Here is a tiny trained network, its code and every weight. The questions are about switching its units off for an input and a target symbol, where a switched-off unit gives its printed mean instead of its output.

import numpy as np


def w(rows, s, z=0):
    codes = np.array(rows[::2]) - 128.0
    scale = np.full(codes.shape[1], s)
    scale[-1] = z or s
    return codes * scale


def norm(h):
    return h / np.sqrt((h * h).mean(-1, keepdims=True) + 1e-5)


def f(y):
    return y / 2 * (1 + np.tanh(0.7978845608 * (y + 0.044715 * y**3)))


def softmax(a):
    e = np.exp(a - a.max(-1, keepdims=True))
    return e / e.sum(-1, keepdims=True)


def log_softmax(a):
    a = a - a.max(-1, keepdims=True)
    return a - np.log(np.exp(a).sum(-1, keepdims=True))


def net(x, mask):
    ids = ['ΘΛΦΨβγδζηξπτ'.index(c) for c in x.split()]
    T = len(ids)
    res = E[ids] + P[:T]
    u = 0
    for l in range(2):
        r = norm(res)
        for j in range(2):
            rows = slice(2 * j, 2 * j + 2)
            q, k, v = (r @ M[l][rows].T for M in (Q, K, V))
            z = softmax(np.where(np.tri(T) > 0, q @ k.T / 2**0.5, -1e9)) @ v
            o = O[l][rows]
            res = res + np.where(mask[u + j], z, o[:, -1]) @ o[:, :-1]
        u += 2
        y = f(norm(res) @ A[l][:, :-1].T + A[l][:, -1])
        res = res + np.where(mask[u : u + 16], y, B[l][:, -1]) @ B[l][:, :-1]
        u += 16
    return log_softmax(norm(res)[-1] @ U[:, :-1].T + U[:, -1])


Q, K, V, O, A, B = {}, {}, {}, {}, {}, {}
E = w([
[85,133,164,104,97,63,81,144],'Θ',
[119,158,74,102,143,188,129,141],'Λ',
[91,189,180,120,149,125,191,171],'Φ',
[135,144,209,72,76,128,213,110],'Ψ',
[160,81,212,80,47,77,132,67],'β',
[167,96,49,113,196,148,66,77],'γ',
[133,132,181,130,176,48,86,89],'δ',
[175,140,91,66,59,176,78,151],'ζ',
[81,142,114,139,227,138,158,128],'η',
[187,42,132,97,113,133,54,75],'ξ',
[224,97,126,24,45,156,158,65],'π',
[160,144,124,93,169,213,255,78],'τ',
],0.009)
P = w([
[107,183,131,182,91,113,108,105],'0',
[136,149,204,100,195,172,122,73],'1',
[104,128,97,126,130,82,202,101],'2',
[137,150,200,109,208,176,115,76],'3',
[138,110,122,253,109,155,180,165],'4',
[136,138,195,118,209,173,111,76],'5',
[40,131,80,122,94,134,96,136],'6',
[144,148,192,118,209,170,114,76],'7',
[147,61,94,114,149,94,193,169],'8',
[145,142,191,122,196,167,109,75],'9',
[62,105,104,187,55,180,145,182],'10',
],0.014)
Q[0] = w([
[120,107,156,184,91,155,207,145],'0.h1',
[98,181,129,163,97,127,3,73],'0.h1',
[132,146,115,156,83,130,198,164],'0.h2',
[160,214,211,156,135,170,67,104],'0.h2',
],0.0067)
K[0] = w([
[155,57,143,143,83,101,175,248],'0.h1',
[212,222,210,115,191,161,184,3],'0.h1',
[108,70,106,124,110,21,129,204],'0.h2',
[218,145,155,129,205,112,179,76],'0.h2',
],0.0054)
V[0] = w([
[99,185,69,104,151,177,123,133],'0.h1',
[125,112,85,142,49,3,135,106],'0.h1',
[156,228,161,134,130,158,195,110],'0.h2',
[90,147,119,97,100,157,195,218],'0.h2',
],0.0038)
O[0] = w([
[88,69,132,216,155,173,150,105,138],'0.h1',
[138,118,67,148,130,100,31,109,61],'0.h1',
[68,105,58,86,128,128,120,5,252],'0.h2',
[94,126,49,171,77,125,254,74,58],'0.h2',
],0.0052,0.0022)
A[0] = w([
[7,85,151,72,94,197,97,155,73],'0.n1',
[98,34,152,152,133,92,119,196,109],'0.n2',
[117,181,126,163,171,135,81,112,42],'0.n3',
[97,43,195,129,152,120,136,58,91],'0.n4',
[80,131,141,92,197,204,237,124,82],'0.n5',
[71,88,240,99,155,160,166,155,81],'0.n6',
[226,110,112,252,136,62,177,103,4],'0.n7',
[86,126,58,2,100,156,110,135,162],'0.n8',
[90,11,134,162,103,161,127,111,104],'0.n9',
[162,109,103,66,123,172,137,110,167],'0.n10',
[100,116,79,28,143,117,189,115,131],'0.n11',
[104,91,182,148,105,108,172,127,73],'0.n12',
[176,155,152,253,107,110,156,166,90],'0.n13',
[140,127,146,164,123,148,129,168,27],'0.n14',
[186,221,214,86,158,188,141,39,72],'0.n15',
[101,114,190,109,238,208,112,149,163],'0.n16',
],0.0054,0.0041)
B[0] = w([
[188,158,89,54,203,124,176,129,152],'0.n1',
[126,174,177,88,85,207,65,159,129],'0.n2',
[73,59,163,52,120,202,205,161,122],'0.n3',
[167,204,140,19,152,181,80,214,173],'0.n4',
[203,118,143,164,112,70,3,145,189],'0.n5',
[198,167,105,139,141,110,91,85,172],'0.n6',
[64,25,158,10,114,143,184,72,126],'0.n7',
[188,173,139,167,173,96,121,97,170],'0.n8',
[119,210,34,32,124,102,81,87,140],'0.n9',
[137,179,172,203,152,54,117,111,171],'0.n10',
[163,177,183,150,172,122,64,200,163],'0.n11',
[94,182,79,93,119,117,104,172,124],'0.n12',
[50,31,99,46,106,181,144,127,134],'0.n13',
[98,86,75,117,41,124,143,171,106],'0.n14',
[166,65,241,131,188,148,13,95,254],'0.n15',
[177,139,191,18,104,105,121,15,245],'0.n16',
],0.0043,0.0058)
Q[1] = w([
[114,229,144,121,147,128,84,61],'1.h1',
[80,152,64,114,91,178,137,144],'1.h1',
[181,112,194,125,186,96,121,100],'1.h2',
[104,254,127,125,136,104,91,66],'1.h2',
],0.013)
K[1] = w([
[107,40,172,238,62,168,130,86],'1.h1',
[182,33,96,90,145,94,221,196],'1.h1',
[75,188,164,167,108,139,57,56],'1.h2',
[120,12,180,254,63,186,131,122],'1.h2',
],0.0099)
V[1] = w([
[47,167,131,157,129,104,120,220],'1.h1',
[42,56,150,99,165,68,89,95],'1.h1',
[120,145,192,109,141,112,198,128],'1.h2',
[142,136,131,71,2,90,128,135],'1.h2',
],0.012)
O[1] = w([
[57,94,73,107,67,124,94,16,219],'1.h1',
[118,181,31,147,45,178,56,174,172],'1.h1',
[196,157,120,102,184,7,36,37,5],'1.h2',
[69,42,109,239,128,80,98,171,243],'1.h2',
],0.011,0.0031)
A[1] = w([
[173,109,154,173,144,155,128,182,49],'1.n1',
[196,128,159,112,131,208,114,123,88],'1.n2',
[76,64,77,163,93,88,167,189,84],'1.n3',
[123,179,194,86,113,226,153,91,68],'1.n4',
[124,77,32,208,64,77,111,126,104],'1.n5',
[124,130,50,133,114,27,142,69,87],'1.n6',
[119,150,84,32,69,156,211,133,66],'1.n7',
[76,73,141,111,117,200,159,104,69],'1.n8',
[122,122,142,133,143,245,188,182,99],'1.n9',
[127,64,219,170,192,158,131,143,89],'1.n10',
[70,127,85,115,81,147,183,37,92],'1.n11',
[116,37,146,161,147,49,182,143,116],'1.n12',
[69,44,192,176,109,144,195,109,2],'1.n13',
[110,134,137,42,127,186,113,37,113],'1.n14',
[107,61,163,173,75,168,25,118,87],'1.n15',
[90,131,87,206,116,133,80,212,186],'1.n16',
],0.012,0.0086)
B[1] = w([
[117,143,97,193,64,105,74,115,155],'1.n1',
[46,143,119,81,137,97,148,148,177],'1.n2',
[148,86,76,94,159,158,73,200,181],'1.n3',
[124,110,6,151,170,57,87,123,205],'1.n4',
[51,152,184,25,187,104,56,108,210],'1.n5',
[67,168,192,130,34,142,248,155,170],'1.n6',
[101,146,150,215,225,193,49,112,165],'1.n7',
[176,108,158,157,247,62,146,114,170],'1.n8',
[58,74,226,91,139,118,79,87,199],'1.n9',
[127,124,18,71,4,120,155,167,240],'1.n10',
[145,57,111,148,186,98,169,250,194],'1.n11',
[158,161,119,198,150,193,108,2,205],'1.n12',
[176,92,48,59,168,253,143,40,180],'1.n13',
[103,140,165,223,59,115,210,203,255],'1.n14',
[139,126,91,163,225,133,193,160,224],'1.n15',
[233,136,163,109,75,84,172,70,236],'1.n16',
],0.0087,0.0091)
U = w([
[118,80,120,212,209,101,158,170,61],'Θ',
[82,126,104,118,68,73,254,142,85],'Λ',
[100,133,164,172,99,87,106,34,120],'Φ',
[178,89,89,137,168,66,10,129,80],'Ψ',
[219,96,42,186,61,73,168,133,104],'β',
[84,137,167,108,163,204,69,158,123],'γ',
[108,181,28,189,111,156,145,168,160],'δ',
[143,66,63,94,119,189,165,71,253],'ζ',
[147,185,53,70,53,123,76,85,169],'η',
[69,58,33,65,98,70,87,163,100],'ξ',
[166,73,183,123,67,155,103,200,147],'π',
[207,153,116,66,179,107,186,166,152],'τ',
],0.0079,0.002)

Each question gives the input, a string of symbols that net reads in full, and the target symbol t.
The units are the heads (2 rows each of Q, K, V and O) and the neurons (one row each of A and B). Each row of codes is followed by its name. A weight is (code - 128) times the scale printed after its matrix; where a second scale follows, it is the last column's (O, A, B and U).
mask holds one flag per unit, layer by layer, with each layer's heads first. A switched-off unit (its flag False) gives its mean, the last column of its rows in O or B, instead of its output. The means were averaged over made-up inputs and are rounded, as every weight is.
A unit's drop is (log p(t) with every unit on - log p(t) with that unit switched off) / (log p(t) with every unit on - log p(t) with every unit switched off).
The circuit of an input: a set's keep is (log p(t) with only the set's units on - log p(t) with every unit switched off) / (log p(t) with every unit on - log p(t) with every unit switched off). Starting from the 12 units with the biggest drops (on a tie, the unit counted first), units are removed one at a time, each time the one whose removal leaves the highest keep (on an exact tie, the one counted first), for as long as the keep stays at least 0.8.
circuit, biggest first: the units of the circuit, biggest drop first
unit that matters most: the unit with the biggest drop
k most important neurons of layer l: the k neurons of layer l with the biggest drops, biggest first
which heads matter: for each layer, one digit per head in row order, 1 if its drop is at least 0.15 and else 0, layers parted by /
input β Θ ξ Θ Θ Ψ Θ Φ τ τ, target β: which heads matter	00 / 11
input Θ Ψ Φ ζ Φ, target Λ: which heads matter	00 / 01
input ζ Ψ Φ η, target ζ: circuit, biggest first	(1.h2, 1.n13, 0.n16)
input δ τ Φ, target η: unit that matters most	1.h1
input η ξ π Θ η η ξ γ, target η: which heads matter	00 / 11
input τ β Λ ξ, target τ: circuit, biggest first	(1.h2, 1.h1)
input ζ π Λ ζ ξ β, target ζ: circuit, biggest first	(1.h2, 1.n13)
input Θ δ π ζ ζ δ π π Θ, target β: 2 most important neurons of layer 0	(0.n8, 0.n16)
input δ γ η Φ π ζ ξ Φ β Ψ Φ, target Ψ: 3 most important neurons of layer 1	(1.n5, 1.n3, 1.n16)
input γ π Ψ ζ γ ξ δ ζ Ψ ξ ξ, target Φ: 2 most important neurons of layer 1	(1.n6, 1.n12)
input π γ Λ ζ Ψ η Φ ξ ζ π Ψ, target ζ: which heads matter	00 / 10
input Φ β Λ ζ η η Θ Ψ η, target ξ: which heads matter	01 / 10
input ξ ζ Θ η Ψ π ξ δ Φ Θ, target ξ: 2 most important neurons of layer 1	(1.n10, 1.n4)
input γ Ψ Θ η Θ β, target γ: which heads matter	00 / 11
input Θ Φ Φ δ, target Θ: which heads matter	10 / 11
input ζ δ β Φ, target ζ: 2 most important neurons of layer 1	(1.n10, 1.n13)
input β Λ Λ η Φ β η ξ ζ γ, target β: which heads matter	10 / 11
input Φ Θ Φ ξ, target Φ: 2 most important neurons of layer 1	(1.n14, 1.n10)
input Λ ζ ζ Φ, target Λ: unit that matters most	1.n14
input ζ Θ δ γ π τ Ψ, target β: most important neuron of layer 0	(0.n7)
input Φ η β ζ Λ δ Λ δ ζ ζ, target Φ: 2 most important neurons of layer 0	(0.n15, 0.n16)
input β τ ζ τ γ, target ζ: which heads matter	00 / 10
input η Θ Θ Θ Λ ζ ξ δ γ Φ ξ, target γ: which heads matter	00 / 11
input β Ψ Θ Θ η Λ ζ ξ ζ, target ζ: which heads matter	00 / 10
input ξ η ξ ζ Φ, target π: 2 most important neurons of layer 1	(1.n9, 1.n16)
input Φ Ψ Θ π ζ τ Λ η, target Φ: 3 most important neurons of layer 0	(0.n16, 0.n5, 0.n15)
input Φ η ζ β β η Φ η δ Φ τ, target η: which heads matter	00 / 10
input Λ Θ γ Φ Ψ ζ η Θ ζ, target δ: 2 most important neurons of layer 0	(0.n15, 0.n1)
